[  3  61 -25  10  44 -20  32 -47 -31   7  -1  55  47  52 -21  13   2  -4
 -18  11  19 -30  23 -77   7  28 -31  46 -27 -20 -10  -5 -18  11] => X
[ -4  32  -9   1  46  10  22  -9  21  20  13  34 -16  38  22 -42 -35  40
  -2  -5  48  -6  57 -14 -36   6  26  38 -46  18  -8  23  20 -16] => J
[-11  26   6 -26 -51  18 -23  12  38  35  20   1 -16  26  26  12  10 -46
  64 -34  54  43   2  17  13  25  33 -20   8  -6 -21   8 -17 -36] => U
[ 14 -12 -11  13  -3   7  -8  66 -61  14   6  -7  39 -10 -14  27 -20 -38
  39   1 -32  -9 -13  -9  28   1  -9   4   8 -26 -25  10 -32 -29] => E
[  4   0   5  32  37   8  36  90  -4  -1  19   6   7  33  22  22   8  -7
  12   7 -48  -9  51 -59 -25   0  13  -1  -9 -21  41  33  13  -9] => Y
[-27  20   1  -6  36 -29  21 -44 -15  -2 -19  51   9 -16 -35 -53   1  43
 -40   1 -14 -23 -46 -30 -21  21 -16  49   8   4  34  -7  23  -5] => H
[ -4   0  17  13 -58   8   1   9 -12  -7   0  -7  11 -29   0   8  15 -18
  11   8 -34   0 -21 -19  30 -10   3  -9  16 -33 -39   8  15   6] => Y
[-33   1   7  -2  69 -27 -13 -41  80 -14 -50   7  13 -44  -5 -45 -25   8
 -40  25  16  15 -47  37 -35   7  -4  54  27  27  44 -15 -22  25] => H
[ -8  37  15  13 -54 -15 -21  -6 -18  14   9  21  12  27  24 -14  27  19
  38 -28   2   7  23   5  51 -11 -32  12   2 -48 -21  17  -7  -8] => X
[-23   4  -4  -4  -4  -9   2 -13 -20  12 -26  -8  -9 -25 -38 -39  -7 -43
   2   9  -8   2 -43   4   6  34   9  -1   9  32 -41  16   9   7] => D
[ 10   2 -14  15   6 -16  26  -3 -17  -1  -5  30  30  -2   5   0 -46  24
 -58  18  15 -36  14 -21 -24 -21  -2  14 -26  -2   8 -24  27  -2] => M
[-17  43   9  20  -6 -23 -16  -4 -33 -16 -11  43   2  12 -27 -23  10  37
  36  -9 -12 -28  11 -31  -1 -19  -8  39 -24 -40  28  -1   2  -1] => R
[  21  -14  -21  -13   -8    7   18   28 -106    9   -2    0    8   11
  -53   40  -17   -7   13    6  -55  -24    1    8    4    6  -20  -14
   15   10   19   -7    9    1] => Y
[-10 -10 -17   3 -30   8 -20   0 -36 -13 -29  29  21 -34 -14   4 -32 -46
  50 -11  22  -2 -39  44  39 -14  13  18   0 -41 -62  -3   7   2] => U
[-24  12  -6  -3  20 -21 -13 -29   1 -16 -25   6 -11   3  27 -64  44  36
  72 -35  -8  11  -2  26 -16 -20 -10  37 -13 -17   3 -23  47  33] => H
[-15 -29  -8   9  20 -25   8   3  41  -4 -31  13 -18 -16 -25  26  12  10
 -38  19   3 -38 -52 -21 -34   1  -8   4  16  -7  13 -17  -3   4] => M
[ -7 -13  19  21 -49  -3 -42  24  -5  -1   7 -21 -12  11   5  -4  14 -31
  84 -22 -28  38 -15 -10 -17   0  17 -13  18 -28  20  -4  -7   8] => D
[  6 -22   6  22  -9   4   4  31   4  -8 -25  33  19  -3  -5  16  13  -7
 -24  28 -11 -18   2 -19  20  10   0   4   6 -29  21  -1 -25  -5] => M
[-24  52  13   4 -10  -8  -8   5 -15  -6   9   2  13 -25  26 -24 -16 -14
  12 -23  21  15  11   0  29   5  -1  -3  -2   7   1  36  -4 -24] => X
[ -7  36  16  38  -5   1  18  14 -37  -8  10  11  22   1  16 -13 -20  26
  14 -20 -30   4  26 -55  29 -21  19  -6 -11 -27  30  12 -12   4] => M
[-14  10  12  19 -24   0  18 -11  -9   9   3  18  15  14   9  -9 -11  23
   7   0 -16   6  -1 -13  26  -3 -22  15  18 -22 -26  -2 -12  -6] => M
[  0  35  19   9   2  -3 -25 -20  26   3 -23  -1  20  -8   7 -19  -5   8
  30   6  -1   6  -7  12  31  -5 -34  33   7 -20 -14   8 -31  -1] => R
[  4  22  22  -5 -49 -15 -17  -8  21  18   5  -7 -15   8  24 -37  23  38
   3 -11 -14  14  29  17  21   2 -41   9  -3   5  -4  13  -5 -11] => M
[ 27 -12   0 -43 -49  29 -52   6 -37  32  -9  -3  36   7  -2  -4  42 -28
 102 -32 -20  28  11  81  48  26   4  57   8 -33  27 -20   2 -30] => N
[ 35 -11  14  13 -10  14   1  16 -17  -7 -26   0  27 -14 -30  16  -4 -27
 -30  60  -2 -18   2 -75 -35  15  30 -19 -19  21   1  -1   4   0] => U
[ 36  14 -18   1  23  21  16  -3 -54   5  -8   6  18   3 -15  33 -62 -33
  -5   2  44 -24  12  -5  12  11  29 -21 -13  13  28  -8   4  -4] => D
[ -8 -43 -19  -3  -7  12   9  38   7  18  -9  12 -18 -43 -31  20 -49  -3
   6  -6  39   1 -17  36  13  11  44  13  12   0 -44   1   8   4] => H
[ 23   6  -9 -13   3 -14 -20 -25 -15  31   7  20   7  41 -40   7 -40  22
 -54  20  10 -12  22  40   6 -12 -43   3 -14  20   3  -5 -15 -10] => R
[-12 -33  -7   1   7  20  48 -11  43  25   4  34  10  24 -15  35  -6 -10
  -3  37  -4 -19 -24 -17 -52  39  15  23  26 -25 -10 -31  23   9] => X
[ 36  40  10  17  25  10 -15 -25 -47   0 -17 -31   7 -13 -26 -17 -17 -22
 -42  15  86 -14  64 -13  44  12  40  -2 -31  56  -9  40 -30 -36] => N
[-14   1   4 -13 -27   2  12   7  76  -6   3  32 -30 -38  19 -17 -18  23
 -43  13  21   2 -30   3   1 -11   9  -9  13  -9 -30 -24  22   4] => Z
[ -36    8   -5   16  -31  -45  -64   17 -113  -46  -24  -37   47  -74
  -28  -31  -32  -49   32  -19   39    5  -29   84   60  -46  -17   32
   11   17  -51   10  -18  -29] => Z
[  2 -23  11 -13  26   3 -47 -18   3 -45 -10 -14  29 -43 -10 -21  29 -29
 -32  45 -84  20 -35 -10 -24 -34   6   0  -2  13  36 -36   8  22] => Y
[-25   5   9  15   1  -4  13  24  50   6  21  13 -12 -12  31 -16  -4 -19
 -28  -1 -11   7   0   0  16  -9   1 -15   9 -21 -19  23  -5   2] => H
[-19  10  23  10 -26  -8 -14  51  35   5   6 -24   8  -8  19  17   8 -18
   3  10 -15  11 -33  -8  13 -17 -15 -21  49 -22   6  -3 -35 -11] => J
[-13  30   8  -3  -2 -20 -25 -10  13 -20 -28  47  -5 -12 -19 -11   8  18
  19   4   6 -10 -22  14  34   4 -43  52  27 -40  26 -11 -24   3] => H
[  5 -30  31  -7 -40 -10  -6  23  55   5 -12 -30  -4   4  20  -3  42   0
  -8  36  15  -4  -2  69   8  16 -63  17  49   4 -30  -7  -7 -22] => U
[ -7  50   7   7 -11 -11 -18 -56 -26 -21  13 -18   4 -16  -6 -44   0  16
  11 -29  13  20  -1 -13  37 -12  -6   6 -14   4 -23   9   2  16] => J
[-38  55  22  10  -1  -7  18 -17  34 -54  19  13 -31 -55  44 -60 -17  27
 -89  -5  14  26  62   3  20 -39  46 -26 -28  40  -1  34  -2  17] => Y
[ 23 -23  -9 -51 -26  30 -11 -86  74  33 -20  27  -2  18 -19  -7  43 -52
 -13  38 -13   1 -57  23  -7  51  -6 -12 -14 -13 -26 -32  27  31] => U
[  5  -6   2 -33 -31 -32 -72 -20 -76 -30 -33 -20 -10 -67 -15 -47 -12  24
 -16  -3   6   4  21 114  20 -48 -47  40 -11  64 -33  11  -4 -27] => N
[-34  49  20  -9  34  -9  31  -9  71 -26   6  22 -35 -21  10 -53  37  39
 -88  21  20  -3  16  -3  10  12 -12  20  30  36 -10   7  -8 -24] => J
[ -6  38  23   9 -28 -18 -17 -19 -25  -5  -6  -2   6 -14   4 -41  -6  25
  17  -2  -4   1  16   4  38 -10 -36  24  -5  -4 -10  22  -9   9] => H
[ -1  11 -10  -5   0   9   6 -39  24  14  -9  59  -9  21 -18  13  -9   3
  -4   5  37 -22  -7  -7 -25  -1  23  51   5 -31 -15 -24  23 -29] => N
[  0  46   8  10  12 -13   6 -21 -20   9   4  -3   5   4 -13 -10 -17  28
  -3  -8 -28   0  14 -27   3 -29  -4  29  10  -1   6  -6 -19   0] => N
[  8  -3   2  14  18   0 -45  21 -35  -9 -26   1  14  11 -41  16  16 -38
  38  18  -9  -3   7   1  29  17  -7   5  -4 -12  36  23 -25   5] => X
[  3   7  24   2 -10  -7 -16  44  15 -16 -13 -24  -8 -53   0  -6  -4  16
 -43  39  -1 -34   2   8  18 -23 -16   2   4  13  -1  15 -22  -9] => J
[ 14  30   1   3   6   4  59  -1  10  -3  -9   4 -13 -10  20 -25  -5  75
 -19   7  56 -47  21 -35  18   3   9  -5 -26   2 -26 -19  36  13] => E
[-12  22   0  12  -8  -5 -28  13 -36  -5 -10   4  33   2   5 -28  -8 -20
  55 -15 -38  17 -17  -3  22 -14 -13  12  -5 -34   7   9  -7  16] => J
[ -4  45  15 -17 -41 -24 -22 -27 -24  12  -9  -5  15  17   5 -36   6  -7
   4  15 -23  -4   9  52  26  -9 -60  24  18  10  -4 -16 -16  -1] => D
[ 15 -27  10 -22   4   7 -13 -17  86  38   9 -26  30  17  32 -21   6 -10
 -14  25  53  28   7  48  -3  49 -28  46  -6  27 -46   9 -13 -30] => E
[ -3  25   8   6  24   2  17 -22   5   4  19  16  36  12   4   7 -21   2
 -31  11 -20   2 -12 -33  -6  -7 -21   1   5  -2   3  -4  -3 -14] => R
[ -2  43  -9   9  38  -5  -8 -56 -26  -8 -10  16  51  35 -27   0 -13 -38
  23   4  27 -10  -7 -42 -22  20  16  35 -25  -6  66 -19  23 -11] => M
[ 14  14   6   4   0  -6  -2  10  24  17  -8  12  -4  18  -7  -4   6  11
 -33  15  -4  -7   8  -6  -5   7 -11 -12   8   0  21   2 -25 -12] => E
[  2  -6  -8  19  15  -2  45  -9  18  10  -2  30 -23   6  -9   7   5  56
 -25 -11  39 -45  11   1 -26  -3  19  30   7 -18 -28  -6  20 -27] => E
[-13  29  13  16   4  -5  28 -16  46  28  19  17   0  25  22 -21   3  32
   1 -17   4   2  -1 -22  14  14 -23  16  11 -31 -25   9 -18  -8] => R
[ 12  40 -13  -9 -36 -20 -54  26 -11  12 -41   4  -8 -30 -22 -17  -5 -28
  44 -15  21 -22 -21  54  37   1 -34  32  18 -29 -11   1 -10 -20] => J
[ -9  44  -6  -1  31 -20 -34 -75  14 -22 -45   5   9  22   2  -8  -3  -5
  46 -17  83  23 -17  22  40  22 -57  38   4  12  -8   8 -28  -1] => M
[ -6  23  -6  30  41  -7  20 -10 -93 -11  -6  15  28  21  16 -46 -36  34
  -3 -18   8   2  81  10  12  -9  16  -4 -46  25  38  34 -22  25] => X
[ 10  29   9  -1  31   2   6  13  27   1 -37  13  25  -3  -6  25 -53  25
   4  35  43 -19  37  18 -41   3  -8  54   2  26  36  -4 -17 -17] => R
[ 33 -17   1  11  35  17  18  12  34  15 -28  -8  -2   2 -23  43 -14 -17
 -52  45  -4 -11 -28 -33 -18  18 -12 -43  33  24  -6  12 -23 -13] => E
[  4  15  13   4 -33   2 -16 -50  -1   6 -42  31  12  -6  -3 -53  54  19
  41 -23 -30  -4  -4  25  17  21  -8  27 -15 -39  13  14  18  13] => R
[ -1  21   6   4  -1 -30 -18  -7   1   8 -30 -29  10  12 -27 -11  23 -17
  10  21  22 -20 -25 -15  -9  19 -38   7  -5  20 -17  19  10 -11] => E
[-69  65   1   0  25 -55   8 -37 -61 -15  13  -5  12  -3 -13 -80 -26  47
 -27 -36  -8  40 -30 -38  47 -35  -5  -5  -8  35  -7  -6 -26  36] => N
[  3 -26 -16  15 -33  24 -12  51 -15  -1 -25  22   5  18 -13  36  35 -92
  65  14 -46   1  -6 -20 -42  20  41 -35  12 -39  33 -22  15  -3] => M
[ 35  -2 -11   1 -33   7 -19  15 -89 -28 -34 -10  -5 -49 -58  37  44  -7
  15 -13  28 -26  17 -36  37   8  50 -10 -22   9 -12  10   5  -4] => Y
[-22  30 -12 -16  12 -10  -5  33  27  41   5  14 -19  33   5  -3  -2 -23
  48 -28 -13  25  -8  41   5   3 -28  24  42  -8 -33   7 -24 -35] => U
[  0 -33   0 -12  34  -6   5  -1  99  27   6  -9 -22  29   1   4   8 -19
 -52  50  30  -5  -7 -16 -55  26  -5  -8 -14  31 -10   2  30   9] => H
[-29  11 -14  -7 -21 -24  -2   4  -8  19  -6  33  -3   8  11 -14  -7   3
  18 -33  12   6 -45  -7  25  -8  -7   5   4 -23 -45  -5   3   2] => D
[-26  37   0   5  21 -30 -10 -45  39 -17 -33  29  -7 -21 -29 -27  24  17
  -8  18  37 -39 -41 -19  13   7 -14  51   2 -30  -8 -25   9  18] => X
[ 21  -7  -8   3   8  23   3  -2  -2   9 -27  12   2  19 -33  43   9 -27
  36  29  -6 -14   8   5 -10  20  -2  21  22  -8  -5  -8 -35  -2] => Z
[-28 -11  -5  37  46   2  33  32  -9  -1 -17 -17   7  16 -36 -14 -17 -19
  27  14  17 -10 -21 -14  -3  22  40  -8   8  -4   8   1  11  19] => E
[ -7  12  20  19 -12 -15 -35  -7  23 -14 -39   5  -4  19   1  -1  25 -33
  29  21  16   0   6  31 -22   5 -18  30  37  -7  24  -5 -34 -13] => D
[  0 -12 -16   7  25  -1  21 -12 -23 -15   6   0  11 -22 -11   7  -5   6
 -25 -12   5 -12 -15   5   4 -14   7  -2  -6   6 -37   1  22  -7] => E
